Below is a small trained network, with its code and all its weights. Each question gives an input and a target symbol and asks what happens when units are switched off, that is, made to give their printed mean instead of their output.

import numpy as np


def w(rows, s, z=0):
    codes = np.array(rows[::2]) - 128.0
    scale = np.full(codes.shape[1], s)
    scale[-1] = z or s
    return codes * scale


def f(y):
    return y / 2 * (1 + np.tanh(0.7978845608 * (y + 0.044715 * y**3)))


def softmax(a):
    e = np.exp(a - a.max(-1, keepdims=True))
    return e / e.sum(-1, keepdims=True)


def log_softmax(a):
    a = a - a.max(-1, keepdims=True)
    return a - np.log(np.exp(a).sum(-1, keepdims=True))


def net(x, mask):
    ids = ['βδεζηθλμξπψω'.index(c) for c in x.split()]
    T = len(ids)
    res = E[ids] + P[:T]
    r = res
    for j in range(3):
        rows = slice(3 * j, 3 * j + 3)
        q, k, v = (r @ M[0][rows].T for M in (Q, K, V))
        z = softmax(np.where(np.tri(T) > 0, q @ k.T / 3**0.5, -1e9)) @ v
        o = O[0][rows]
        res = res + np.where(mask[j], z, o[:, -1]) @ o[:, :-1]
    y = f(res @ A[0][:, :-1].T + A[0][:, -1])
    res = res + np.where(mask[3:15], y, B[0][:, -1]) @ B[0][:, :-1]
    return log_softmax(res[-1] @ U[:, :-1].T + U[:, -1])


Q, K, V, O, A, B = {}, {}, {}, {}, {}, {}
E = w([
[131,120,115,120],'β',
[182,142,117,59],'δ',
[95,137,115,138],'ε',
[153,103,112,91],'ζ',
[208,132,117,71],'η',
[127,95,123,148],'θ',
[119,197,122,54],'λ',
[106,122,111,92],'μ',
[120,133,136,158],'ξ',
[179,126,132,147],'π',
[58,83,82,51],'ψ',
[116,134,109,5],'ω',
],0.016)
P = w([
[129,184,9,221],'0',
[126,205,117,94],'1',
[61,177,213,149],'2',
[176,70,24,101],'3',
[135,218,151,139],'4',
[98,174,219,92],'5',
[190,45,33,86],'6',
[169,203,162,153],'7',
[118,162,236,69],'8',
[197,18,41,77],'9',
[148,211,170,184],'10',
[111,96,192,46],'11',
],0.012)
Q[0] = w([
[172,144,147,75],'h1',
[196,108,101,154],'h1',
[98,36,114,171],'h1',
[159,171,78,138],'h2',
[138,150,254,119],'h2',
[179,133,170,154],'h2',
[133,210,236,95],'h3',
[142,139,21,144],'h3',
[98,145,108,95],'h3',
],0.017)
K[0] = w([
[148,73,209,144],'h1',
[174,71,108,130],'h1',
[66,111,26,127],'h1',
[177,89,85,167],'h2',
[110,60,250,71],'h2',
[182,108,138,194],'h2',
[112,33,226,78],'h3',
[78,113,20,224],'h3',
[173,105,117,177],'h3',
],0.014)
V[0] = w([
[157,144,111,153],'h1',
[138,107,90,143],'h1',
[165,116,144,107],'h1',
[158,100,156,207],'h2',
[102,66,130,150],'h2',
[88,137,181,130],'h2',
[108,252,174,124],'h3',
[148,68,150,69],'h3',
[181,83,181,168],'h3',
],0.023)
O[0] = w([
[76,89,106,87,135],'h1',
[127,146,146,104,109],'h1',
[75,145,128,160,198],'h1',
[174,10,114,168,2],'h2',
[91,59,66,89,21],'h2',
[66,85,177,106,44],'h2',
[70,181,253,201,230],'h3',
[192,174,112,48,129],'h3',
[239,108,155,157,14],'h3',
],0.015,0.0093)
A[0] = w([
[64,73,203,32,241],'n1',
[154,82,208,91,142],'n2',
[194,70,107,190,3],'n3',
[148,168,237,76,203],'n4',
[83,219,184,146,53],'n5',
[218,104,66,241,197],'n6',
[170,114,117,191,138],'n7',
[93,97,181,1,46],'n8',
[161,61,55,93,169],'n9',
[158,202,150,184,137],'n10',
[174,128,124,49,182],'n11',
[105,85,207,146,252],'n12',
],0.0083,0.0047)
B[0] = w([
[187,147,120,102,158],'n1',
[124,77,158,56,138],'n2',
[139,153,140,4,129],'n3',
[25,100,80,159,223],'n4',
[177,67,114,83,254],'n5',
[108,38,193,185,141],'n6',
[90,159,151,91,131],'n7',
[156,151,210,213,148],'n8',
[175,151,74,154,135],'n9',
[176,146,157,150,206],'n10',
[104,96,123,94,137],'n11',
[141,224,143,125,157],'n12',
],0.018,0.041)
U = w([
[134,115,209,84,180],'β',
[71,107,203,120,75],'δ',
[118,41,177,98,32],'ε',
[71,61,92,79,252],'ζ',
[196,33,126,110,96],'η',
[169,114,168,224,59],'θ',
[100,201,125,208,236],'λ',
[106,70,117,181,131],'μ',
[136,190,65,150,110],'ξ',
[254,135,105,139,196],'π',
[137,138,86,41,47],'ψ',
[159,90,49,159,155],'ω',
],0.0088,0.0039)

Each question gives the input, a string of symbols that net reads in full, and the target symbol t.
The units are the heads (3 rows each of Q, K, V and O) and the neurons (one row each of A and B). Each row of codes is followed by its name. A weight is (code - 128) times the scale printed after its matrix; where a second scale follows, it is the last column's (O, A, B and U).
mask holds one flag per unit, heads first, then neurons. A switched-off unit (its flag False) gives its mean, the last column of its rows in O or B, instead of its output. The means were averaged over made-up inputs and are rounded, as every weight is.
A unit's drop is (log p(t) with every unit on - log p(t) with that unit switched off) / (log p(t) with every unit on - log p(t) with every unit switched off).
The circuit of an input: a set's keep is (log p(t) with only the set's units on - log p(t) with every unit switched off) / (log p(t) with every unit on - log p(t) with every unit switched off). Starting from the 12 units with the biggest drops (on a tie, the unit counted first), units are removed one at a time, each time the one whose removal leaves the highest keep (on an exact tie, the one counted first), for as long as the keep stays at least 0.8.
circuit, biggest first: the units of the circuit, biggest drop first
unit that matters most: the unit with the biggest drop
top k neurons: the k neurons with the biggest drops, biggest first
heads that matter: for each layer, one digit per head in row order, 1 if its drop is at least 0.15 and else 0, layers parted by /
input ψ η ψ δ ψ ζ ζ, target ξ: heads that matter	001
input ω β ε ψ θ ε ψ ε δ η, target ψ: unit that matters most	n4
input η δ η λ ε π ψ ζ β β, target θ: heads that matter	010
input β η ω ζ η ψ, target β: circuit, biggest first	[n8; n1; h2]
input λ θ η η η ω ζ η λ ζ δ η, target ζ: top 4 neurons	[n4; n5; n12; n11]
input ζ β η ε η θ θ π, target θ: circuit, biggest first	[n5; h3; h2]
input π ψ η η η θ ζ, target ε: circuit, biggest first	[n6; h2; n3; h3]
input λ ζ ε ε η ξ, target β: circuit, biggest first	[n12; h2; n1]
input β η β λ ψ ζ ζ, target μ: top 4 neurons	[n5; n10; n6; n12]
input η ζ ξ ε, target θ: circuit, biggest first	[h2; n6]
input ε ξ η η η η η β η ζ ω, target ζ: circuit, biggest first	[n4; n11; h3]
input θ ψ μ λ ε ε ε, target η: top 4 neurons	[n4; n6; n9; n3]
input ζ β δ ξ π θ ζ ψ θ δ, target ω: circuit, biggest first	[h3; n9]
input η ψ ψ β, target θ: top 2 neurons	[n5; n4]
input δ ε μ η θ η ε ω ψ ζ, target π: circuit, biggest first	[n4]
input ζ ε ζ ω β η ω, target ω: top 3 neurons	[n5; n9; n10]
input β η η μ, target μ: circuit, biggest first	[h2; h3; n6]
input ω θ η ω, target ψ: top 3 neurons	[n4; n5; n6]
input η η ζ ξ ω ω δ, target θ: circuit, biggest first	[n5; h2; n6]
input δ ω λ η μ η δ η ξ η, target π: circuit, biggest first	[h2]
input ξ ε μ λ δ δ η ω ξ η η η, target ζ: circuit, biggest first	[n4; h3; n11]
input ξ ε ε ω ε ω η ε η η η, target π: circuit, biggest first	[h2; n10]
input η δ η ψ ψ ε, target β: top 4 neurons	[n5; n12; n1; n10]
input μ η ψ ζ, target ζ: top 2 neurons	[n10; n12]
input δ θ β, target β: top 2 neurons	[n12; n1]
input ζ δ ζ η ζ ε θ, target ω: circuit, biggest first	[h3; h2]
input ξ δ η ζ β ψ η θ ε η, target δ: top 3 neurons	[n5; n6; n3]
input ζ ζ η η θ, target π: circuit, biggest first	[h3]
input ψ π δ ψ, target ξ: top 3 neurons	[n5; n8; n9]
